Here is a tiny trained network, its code and every weight. The questions are about switching its units off for an input and a target symbol, where a switched-off unit gives its printed mean instead of its output.

import numpy as np


def w(rows, s, z=0):
    codes = np.array(rows[::2]) - 128.0
    scale = np.full(codes.shape[1], s)
    scale[-1] = z or s
    return codes * scale


def norm(h):
    return h / np.sqrt((h * h).mean(-1, keepdims=True) + 1e-5)


def f(y):
    return y / 2 * (1 + np.tanh(0.7978845608 * (y + 0.044715 * y**3)))


def softmax(a):
    e = np.exp(a - a.max(-1, keepdims=True))
    return e / e.sum(-1, keepdims=True)


def log_softmax(a):
    a = a - a.max(-1, keepdims=True)
    return a - np.log(np.exp(a).sum(-1, keepdims=True))


def net(x, mask):
    ids = ['βεθλμξ'.index(c) for c in x.split()]
    T = len(ids)
    res = E[ids] + P[:T]
    u = 0
    for l in range(3):
        q, k, v = (norm(res) @ M[l].T for M in (Q, K, V))
        z = softmax(np.where(np.tri(T) > 0, q @ k.T / 3**0.5, -1e9)) @ v
        res = res + np.where(mask[u], z, O[l][:, -1]) @ O[l][:, :-1]
        u += 1
        y = f(norm(res) @ A[l][:, :-1].T + A[l][:, -1])
        res = res + np.where(mask[u : u + 8], y, B[l][:, -1]) @ B[l][:, :-1]
        u += 8
    return log_softmax(norm(res)[-1] @ U[:, :-1].T + U[:, -1])


Q, K, V, O, A, B = {}, {}, {}, {}, {}, {}
E = w([
[73,164,211],'β',
[85,129,104],'ε',
[228,45,120],'θ',
[141,171,29],'λ',
[82,130,253],'μ',
[135,95,89],'ξ',
],0.015)
P = w([
[212,105,117],'0',
[218,154,160],'1',
[122,199,87],'2',
[117,181,2],'3',
[112,180,63],'4',
[135,251,25],'5',
[166,156,18],'6',
],0.0035)
Q[0] = w([
[19,197,205],'0.h1',
[92,78,5],'0.h1',
[172,145,107],'0.h1',
],0.012)
K[0] = w([
[178,50,169],'0.h1',
[109,175,180],'0.h1',
[254,209,54],'0.h1',
],0.0072)
V[0] = w([
[92,244,58],'0.h1',
[250,91,49],'0.h1',
[255,173,19],'0.h1',
],0.0054)
O[0] = w([
[181,125,1,164],'0.h1',
[129,58,97,230],'0.h1',
[145,82,79,252],'0.h1',
],0.0091,0.0036)
A[0] = w([
[186,69,133,79],'0.n1',
[154,147,77,131],'0.n2',
[180,104,187,2],'0.n3',
[160,26,58,142],'0.n4',
[58,110,254,141],'0.n5',
[166,62,194,87],'0.n6',
[87,154,183,130],'0.n7',
[39,177,144,85],'0.n8',
],0.0095,0.0026)
B[0] = w([
[151,59,183,170],'0.n1',
[97,105,144,165],'0.n2',
[186,81,145,129],'0.n3',
[104,254,157,255],'0.n4',
[89,132,7,167],'0.n5',
[153,87,112,154],'0.n6',
[103,44,117,135],'0.n7',
[169,171,120,139],'0.n8',
],0.007,0.0082)
Q[1] = w([
[218,156,255],'1.h1',
[157,177,20],'1.h1',
[223,28,255],'1.h1',
],0.0079)
K[1] = w([
[132,148,71],'1.h1',
[253,16,198],'1.h1',
[140,134,70],'1.h1',
],0.012)
V[1] = w([
[201,185,84],'1.h1',
[108,45,164],'1.h1',
[69,153,254],'1.h1',
],0.0073)
O[1] = w([
[151,178,122,196],'1.h1',
[103,3,88,173],'1.h1',
[123,108,225,4],'1.h1',
],0.012,0.0028)
A[1] = w([
[3,115,180,206],'1.n1',
[46,106,207,65],'1.n2',
[12,87,117,101],'1.n3',
[59,129,223,84],'1.n4',
[254,167,45,248],'1.n5',
[217,158,184,112],'1.n6',
[63,156,142,251],'1.n7',
[130,175,154,96],'1.n8',
],0.009,0.0024)
B[1] = w([
[179,224,18,145],'1.n1',
[70,183,55,131],'1.n2',
[227,252,106,146],'1.n3',
[93,1,93,131],'1.n4',
[42,98,91,254],'1.n5',
[159,125,84,139],'1.n6',
[185,118,132,143],'1.n7',
[122,30,246,123],'1.n8',
],0.0057,0.0095)
Q[2] = w([
[138,169,143],'2.h1',
[159,106,8],'2.h1',
[133,119,171],'2.h1',
],0.016)
K[2] = w([
[201,135,173],'2.h1',
[2,127,249],'2.h1',
[60,102,6],'2.h1',
],0.0083)
V[2] = w([
[66,237,78],'2.h1',
[163,59,62],'2.h1',
[250,198,134],'2.h1',
],0.012)
O[2] = w([
[88,164,62,94],'2.h1',
[246,141,146,252],'2.h1',
[136,207,204,107],'2.h1',
],0.011,0.0023)
A[2] = w([
[16,48,143,226],'2.n1',
[155,174,104,87],'2.n2',
[98,70,124,63],'2.n3',
[6,197,41,126],'2.n4',
[52,87,174,99],'2.n5',
[131,109,161,3],'2.n6',
[62,254,122,146],'2.n7',
[173,161,114,33],'2.n8',
],0.008,0.0038)
B[2] = w([
[2,82,114,155],'2.n1',
[166,68,83,136],'2.n2',
[112,114,62,115],'2.n3',
[175,161,147,254],'2.n4',
[117,77,66,116],'2.n5',
[229,208,58,107],'2.n6',
[131,158,208,194],'2.n7',
[95,134,96,121],'2.n8',
],0.0089,0.0066)
U = w([
[88,2,157,60],'β',
[194,72,54,55],'ε',
[238,209,143,102],'θ',
[226,36,236,251],'λ',
[132,112,239,226],'μ',
[175,174,202,84],'ξ',
],0.0083,0.0026)

Each question gives the input, a string of symbols that net reads in full, and the target symbol t.
The units are the heads (3 rows each of Q, K, V and O) and the neurons (one row each of A and B). Each row of codes is followed by its name. A weight is (code - 128) times the scale printed after its matrix; where a second scale follows, it is the last column's (O, A, B and U).
mask holds one flag per unit, layer by layer, with each layer's heads first. A switched-off unit (its flag False) gives its mean, the last column of its rows in O or B, instead of its output. The means were averaged over made-up inputs and are rounded, as every weight is.
A unit's drop is (log p(t) with every unit on - log p(t) with that unit switched off) / (log p(t) with every unit on - log p(t) with every unit switched off).
The circuit of an input: a set's keep is (log p(t) with only the set's units on - log p(t) with every unit switched off) / (log p(t) with every unit on - log p(t) with every unit switched off). Starting from the 12 units with the biggest drops (on a tie, the unit counted first), units are removed one at a time, each time the one whose removal leaves the highest keep (on an exact tie, the one counted first), for as long as the keep stays at least 0.8.
units of the circuit, in order: the units of the circuit, biggest drop first
most important unit: the unit with the biggest drop
top k neurons: the k neurons with the biggest drops, biggest first
k most important neurons of layer l: the k neurons of layer l with the biggest drops, biggest first
drop of u: that unit's drop, to one decimal
input β θ β ε μ θ ε, target μ: units of the circuit, in order	[0.h1; 1.h1]
input μ ε ε, target β: top 2 neurons	[1.n4; 0.n4]
input θ μ θ ε ε, target λ: top 2 neurons	[0.n4; 1.n5]
input θ ξ λ θ ξ λ μ, target λ: top 3 neurons	[0.n1; 0.n5; 1.n5]
input β θ θ θ μ ξ, target μ: units of the circuit, in order	[0.h1; 2.h1; 1.h1]
input μ ε λ ξ, target β: top 2 neurons	[1.n4; 0.n5]
input θ θ ξ, target λ: units of the circuit, in order	[0.h1; 2.h1]
input θ θ μ, target λ: units of the circuit, in order	[2.h1; 0.h1]
input θ μ θ ε λ μ ε, target λ: units of the circuit, in order	[1.h1; 1.n5]
input θ θ θ β β, target λ: units of the circuit, in order	[2.h1; 0.h1]
input μ θ θ θ ε θ, target β: units of the circuit, in order	[2.h1]
input μ ξ β ε β μ, target β: top 3 neurons	[0.n5; 0.n4; 1.n4]
input λ λ θ β, target ε: units of the circuit, in order	[0.n5; 0.n4]
input λ ε λ μ θ θ μ, target θ: top 3 neurons	[1.n3; 1.n5; 2.n4]
input λ θ λ θ μ, target θ: most important unit	1.n3
input β β θ ε θ, target μ: 2 most important neurons of layer 2	[2.n7; 2.n1]
input λ λ ξ λ θ μ, target ε: top 2 neurons	[0.n4; 0.n5]
input μ θ β, target β: top 3 neurons	[0.n4; 0.n7; 1.n4]
input θ ξ ε θ β, target λ: 3 most important neurons of layer 0	[0.n1; 0.n5; 0.n4]
input λ θ λ θ θ μ, target ε: most important neuron of layer 0	[0.n5]
input θ θ λ ξ, target λ: drop of 0.n5	0.2
input μ θ ε θ, target β: drop of 2.h1	1.0
input μ ξ λ λ, target β: drop of 2.n1	0.1
